Below are the code and all the weights of a small trained network. Each question names an input and a class and asks about switching units off, where a switched-off unit gives its printed mean instead of its output.

import numpy as np


def w(rows, s, z=0):
    codes = np.array(rows[::2]) - 128.0
    scale = np.full(codes.shape[1], s)
    scale[-1] = z or s
    return codes * scale


def norm(h):
    return h / np.sqrt((h * h).mean(-1, keepdims=True) + 1e-5)


def f(y):
    return np.maximum(y, 0)


def log_softmax(a):
    a = a - a.max(-1, keepdims=True)
    return a - np.log(np.exp(a).sum(-1, keepdims=True))


def net(x, mask):
    res = np.array(x, float).reshape(1, 2) / 4 @ E
    u = 0
    for l in range(3):
        y = f(norm(res) @ A[l][:, :-1].T + A[l][:, -1])
        res = res + np.where(mask[u : u + 12], y, B[l][:, -1]) @ B[l][:, :-1]
        u += 12
    return log_softmax(norm(res)[-1] @ U[:, :-1].T + U[:, -1])


A, B = {}, {}
E = w([
[105,177,181,80,165,31,165,195],'x0',
[172,189,3,86,210,87,54,84],'x1',
],0.012)
A[0] = w([
[133,164,126,126,204,75,111,136,117],'L0N0',
[81,153,166,114,68,153,186,169,219],'L0N1',
[127,154,118,99,170,65,124,141,126],'L0N2',
[127,200,114,33,223,44,101,146,7],'L0N3',
[60,166,207,129,109,130,205,253,28],'L0N4',
[148,192,124,57,198,19,135,137,244],'L0N5',
[54,160,185,88,88,122,238,214,20],'L0N6',
[17,233,190,75,223,65,194,207,2],'L0N7',
[193,135,44,157,125,151,55,114,43],'L0N8',
[147,236,94,61,204,38,135,115,14],'L0N9',
[68,115,229,141,85,133,183,158,66],'L0N10',
[134,116,89,135,136,164,78,117,119],'L0N11',
],0.015,0.0049)
B[0] = w([
[124,188,159,105,153,90,128,204,189],'L0N0',
[127,127,132,186,185,108,155,72,211],'L0N1',
[134,199,131,161,160,65,148,174,187],'L0N2',
[102,209,27,6,207,247,79,137,233],'L0N3',
[143,17,205,165,79,16,179,214,236],'L0N4',
[209,206,89,57,180,201,51,103,253],'L0N5',
[102,23,188,111,108,63,152,186,228],'L0N6',
[90,116,86,209,34,124,194,63,245],'L0N7',
[75,86,93,151,101,81,148,80,202],'L0N8',
[194,221,159,37,193,186,74,170,234],'L0N9',
[162,142,233,130,92,179,154,181,227],'L0N10',
[142,143,124,181,152,85,86,86,172],'L0N11',
],0.014,0.019)
A[1] = w([
[127,75,204,107,143,103,185,225,13],'L1N0',
[119,105,214,153,115,210,189,134,149],'L1N1',
[89,148,199,72,122,129,187,203,107],'L1N2',
[204,179,113,87,138,197,181,164,1],'L1N3',
[181,97,219,99,156,60,230,213,35],'L1N4',
[167,168,162,144,115,213,167,130,10],'L1N5',
[118,161,166,115,106,132,187,139,126],'L1N6',
[107,245,96,88,208,181,78,128,46],'L1N7',
[122,91,186,122,88,194,166,114,154],'L1N8',
[133,84,212,140,106,113,160,147,213],'L1N9',
[161,190,108,123,107,190,95,117,41],'L1N10',
[185,248,113,64,240,161,90,142,36],'L1N11',
],0.016,0.0049)
B[1] = w([
[105,40,88,55,120,52,71,194,207],'L1N0',
[197,190,144,123,192,139,111,118,195],'L1N1',
[111,38,81,110,101,84,137,128,183],'L1N2',
[206,98,82,112,167,72,118,64,176],'L1N3',
[187,34,197,53,108,68,180,210,226],'L1N4',
[149,181,131,171,136,117,118,83,147],'L1N5',
[151,81,144,152,80,171,121,88,159],'L1N6',
[51,174,179,6,169,158,126,204,233],'L1N7',
[164,186,87,92,145,134,125,126,176],'L1N8',
[191,137,175,142,155,99,204,156,213],'L1N9',
[124,107,150,126,131,59,191,130,170],'L1N10',
[71,206,112,44,205,212,48,139,253],'L1N11',
],0.016,0.023)
A[2] = w([
[168,70,185,126,74,150,135,196,146],'L2N0',
[147,201,179,52,160,105,94,236,168],'L2N1',
[130,201,187,75,84,235,52,197,35],'L2N2',
[158,135,119,139,111,153,156,161,49],'L2N3',
[203,167,156,152,169,166,136,89,109],'L2N4',
[36,55,246,175,36,194,229,207,7],'L2N5',
[64,82,82,143,64,92,177,77,102],'L2N6',
[127,94,231,97,123,70,204,216,44],'L2N7',
[37,216,208,219,55,194,249,208,6],'L2N8',
[12,230,83,54,103,139,123,134,92],'L2N9',
[128,195,168,38,209,157,158,171,86],'L2N10',
[180,120,142,120,125,73,145,50,166],'L2N11',
],0.015,0.011)
B[2] = w([
[165,52,130,105,173,70,240,132,192],'L2N0',
[114,58,21,182,110,76,143,28,252],'L2N1',
[21,224,99,27,35,218,56,64,180],'L2N2',
[70,197,131,122,83,179,76,196,128],'L2N3',
[141,192,183,150,109,214,214,86,147],'L2N4',
[238,122,21,24,41,238,70,217,169],'L2N5',
[37,93,104,162,47,72,42,165,152],'L2N6',
[78,3,122,25,121,47,56,210,212],'L2N7',
[214,214,23,22,26,205,23,209,128],'L2N8',
[222,104,221,67,211,148,147,140,196],'L2N9',
[36,201,57,101,98,241,91,92,215],'L2N10',
[106,129,129,216,36,174,143,111,171],'L2N11',
],0.013,0.024)
U = w([
[56,220,47,3,213,210,50,94,246],'0',
[55,212,200,215,239,114,95,218,6],'1',
[200,198,161,211,147,219,224,40,117],'2',
[44,125,41,199,45,102,67,51,185],'3',
[207,27,195,82,179,47,217,217,234],'4',
[78,203,209,205,211,119,94,216,6],'5',
],0.016,0.011)

Each question gives the input, the list of numbers given to net, and the class t.
The units are the neurons (one row each of A and B). Each row of codes is followed by its name. A weight is (code - 128) times the scale printed after its matrix; where a second scale follows, it is the last column's (A, B and U).
mask holds one flag per neuron, layer by layer. A switched-off neuron (its flag False) gives its mean, the last column of its row in B, instead of its output. The means were averaged over made-up inputs and are rounded, as every weight is.
A unit's drop is (log p(t) with every unit on - log p(t) with that unit switched off) / (log p(t) with every unit on - log p(t) with every unit switched off).
unit that matters most: the unit with the biggest drop
top k neurons: the k neurons with the biggest drops, biggest first
k most important neurons of layer l: the k neurons of layer l with the biggest drops, biggest first
drop of u: that unit's drop, to one decimal
input [-7,-3], class 2: top 4 neurons : [L0N4, L0N3, L0N6, L0N5]
input [-6,0], class 3: top 2 neurons : [L0N3, L0N5]
input [-3,2], class 3: unit that matters most : L0N3
input [-5,1], class 3: top 2 neurons : [L0N3, L0N9]
input [-6,4], class 3: top 4 neurons : [L0N3, L0N9, L0N5, L1N11]
input [-6,5], class 3: top 2 neurons : [L0N3, L0N9]
input [-4,2], class 3: top 3 neurons : [L0N3, L0N9, L1N11]
input [-7,-4], class 2: 4 most important neurons of layer 0 : [L0N4, L0N6, L0N3, L0N5]
input [-8,-4], class 2: top 2 neurons : [L0N4, L0N6]
input [-7,0], class 3: 4 most important neurons of layer 0 : [L0N3, L0N5, L0N9, L0N10]
input [-4,-4], class 4: 3 most important neurons of layer 0 : [L0N3, L0N5, L0N7]
input [-5,-2], class 2: 2 most important neurons of layer 1 : [L1N4, L1N7]
input [-8,-2], class 3: 2 most important neurons of layer 1 : [L1N7, L1N11]
input [-8,-3], class 2: top 4 neurons : [L0N4, L0N3, L0N5, L0N9]
input [-5,0], class 3: top 4 neurons : [L0N3, L0N5, L1N11, L0N9]
input [-8,-7], class 2: top 3 neurons : [L0N4, L0N6, L0N0]
input [-7,6], class 3: top 4 neurons : [L0N3, L0N9, L0N5, L1N11]
input [-8,-8], class 4: top 4 neurons : [L0N3, L0N5, L0N7, L1N11]
input [-5,-3], class 2: drop of L0N3 : 0.9
input [-8,-5], class 2: drop of L0N5 : 0.3
input [-5,5], class 3: drop of L0N3 : 1.0
